Here is a tiny trained network, its code and every weight. The questions are about switching its units off for an input and a class, where a switched-off unit gives its printed mean instead of its output.

import numpy as np


def w(rows, s, z=0):
    codes = np.array(rows[::2]) - 128.0
    scale = np.full(codes.shape[1], s)
    scale[-1] = z or s
    return codes * scale


def f(y):
    return np.maximum(y, 0)


def log_softmax(a):
    a = a - a.max(-1, keepdims=True)
    return a - np.log(np.exp(a).sum(-1, keepdims=True))


def net(x, mask):
    res = np.array(x, float).reshape(1, 7) / 4 @ E
    y = f(res @ A[0][:, :-1].T + A[0][:, -1])
    res = res + np.where(mask, y, B[0][:, -1]) @ B[0][:, :-1]
    return log_softmax(res[-1] @ U[:, :-1].T + U[:, -1])


A, B = {}, {}
E = w([
[159,2,190],'x0',
[229,173,181],'x1',
[128,129,130],'x2',
[128,129,127],'x3',
[196,93,24],'x4',
[127,128,127],'x5',
[130,129,130],'x6',
],0.0035)
A[0] = w([
[86,145,190,56],'N0',
[62,165,204,69],'N1',
[140,58,163,38],'N2',
[111,199,92,31],'N3',
[211,160,172,53],'N4',
[187,97,24,18],'N5',
[77,146,213,39],'N6',
[137,52,167,34],'N7',
[139,70,160,46],'N8',
[217,162,175,46],'N9',
[103,139,168,81],'N10',
[179,104,42,37],'N11',
[235,173,188,35],'N12',
[134,46,169,32],'N13',
[110,253,65,18],'N14',
[137,80,153,67],'N15',
[185,108,47,57],'N16',
[172,144,140,89],'N17',
[113,123,118,114],'N18',
[59,104,97,64],'N19',
[169,134,156,152],'N20',
[158,18,185,38],'N21',
[148,23,179,29],'N22',
[177,154,45,134],'N23',
[119,156,115,90],'N24',
[108,220,86,49],'N25',
[135,74,156,61],'N26',
[106,222,83,4],'N27',
[141,39,174,48],'N28',
[43,209,221,71],'N29',
[37,79,96,56],'N30',
[113,168,110,69],'N31',
[25,77,87,48],'N32',
[36,88,86,55],'N33',
[116,176,105,62],'N34',
[250,209,196,47],'N35',
[114,181,104,58],'N36',
[108,253,72,30],'N37',
[179,142,71,151],'N38',
[133,97,144,87],'N39',
[176,136,172,135],'N40',
[192,152,156,66],'N41',
[167,106,62,54],'N42',
[17,78,80,43],'N43',
[60,150,235,29],'N44',
[180,104,40,36],'N45',
],0.0054,0.003)
B[0] = w([
[170,47,137,147],'N0',
[183,31,144,180],'N1',
[199,170,115,144],'N2',
[202,173,106,145],'N3',
[102,110,39,158],'N4',
[208,2,146,165],'N5',
[170,26,152,157],'N6',
[210,173,106,147],'N7',
[188,163,119,139],'N8',
[100,109,31,159],'N9',
[146,87,139,139],'N10',
[190,25,140,159],'N11',
[91,100,6,171],'N12',
[209,178,104,151],'N13',
[239,194,97,188],'N14',
[178,152,115,140],'N15',
[179,28,132,172],'N16',
[109,119,98,141],'N17',
[132,120,113,134],'N18',
[112,105,62,150],'N19',
[89,119,125,219],'N20',
[232,191,97,196],'N21',
[230,190,96,177],'N22',
[122,73,171,248],'N23',
[155,133,113,134],'N24',
[214,162,97,172],'N25',
[181,153,108,142],'N26',
[236,198,98,151],'N27',
[210,179,96,173],'N28',
[207,6,149,217],'N29',
[99,123,40,168],'N30',
[169,137,106,135],'N31',
[96,112,25,174],'N32',
[99,109,38,169],'N33',
[170,156,114,139],'N34',
[71,76,4,202],'N35',
[184,143,96,140],'N36',
[243,181,95,192],'N37',
[112,88,168,246],'N38',
[151,142,122,135],'N39',
[90,120,108,212],'N40',
[112,121,65,146],'N41',
[176,58,136,150],'N42',
[94,103,17,179],'N43',
[179,2,165,175],'N44',
[195,21,144,160],'N45',
],0.032,0.0012)
U = w([
[212,203,103,33],'0',
[124,131,119,236],'1',
[125,130,117,218],'2',
[146,60,155,2],'3',
[77,136,40,29],'4',
[125,149,137,213],'5',
[128,144,132,199],'6',
[60,254,213,45],'7',
],0.0083,0.0076)

Each question gives the input, the list of numbers given to net, and the class t.
The units are the neurons (one row each of A and B). Each row of codes is followed by its name. A weight is (code - 128) times the scale printed after its matrix; where a second scale follows, it is the last column's (A, B and U).
mask holds one flag per neuron, in row order. A switched-off neuron (its flag False) gives its mean, the last column of its row in B, instead of its output. The means were averaged over made-up inputs and are rounded, as every weight is.
A unit's drop is (log p(t) with every unit on - log p(t) with that unit switched off) / (log p(t) with every unit on - log p(t) with every unit switched off).
The circuit of an input: a set's keep is (log p(t) with only the set's units on - log p(t) with every unit switched off) / (log p(t) with every unit on - log p(t) with every unit switched off). Starting from the 12 units with the biggest drops (on a tie, the unit counted first), units are removed one at a time, each time the one whose removal leaves the highest keep (on an exact tie, the one counted first), for as long as the keep stays at least 0.8.
units of the circuit, in order: the units of the circuit, biggest drop first
unit that matters most: the unit with the biggest drop
top k neurons: the k neurons with the biggest drops, biggest first
drop of u: that unit's drop, to one decimal
input [-4,-8,2,7,-6,-8,-5], class 4: units of the circuit, in order : N43, N32
input [8,8,-2,-1,7,8,8], class 0: top neuron : N21
input [-5,-8,6,1,-6,-6,-3], class 4: units of the circuit, in order : N43, N32
input [-7,4,3,0,-6,-2,-3], class 0: top 2 neurons : N37, N14
input [-4,-6,-3,-5,-6,-3,5], class 3: top 2 neurons : N29, N1
input [-6,-2,-4,-6,-8,-5,3], class 3: units of the circuit, in order : N29, N1
input [-7,-3,6,0,7,-2,-6], class 0: units of the circuit, in order : N14, N37
input [-4,-6,4,-5,6,-5,-4], class 3: units of the circuit, in order : N23, N5, N45
input [-3,8,5,5,-3,-2,0], class 4: top 2 neurons : N35, N12
input [8,8,1,4,8,5,-6], class 0: top 3 neurons : N21, N22, N28
input [6,2,4,3,-2,5,6], class 0: top 3 neurons : N21, N22, N28
input [1,-4,-2,-5,8,8,8], class 3: drop of N16 : 0.1
input [-8,-1,3,2,6,5,-3], class 0: drop of N14 : 0.2
input [-6,8,4,5,8,0,6], class 3: unit that matters most : N23
input [-4,-8,4,6,1,-2,-4], class 4: drop of N43 : 0.2
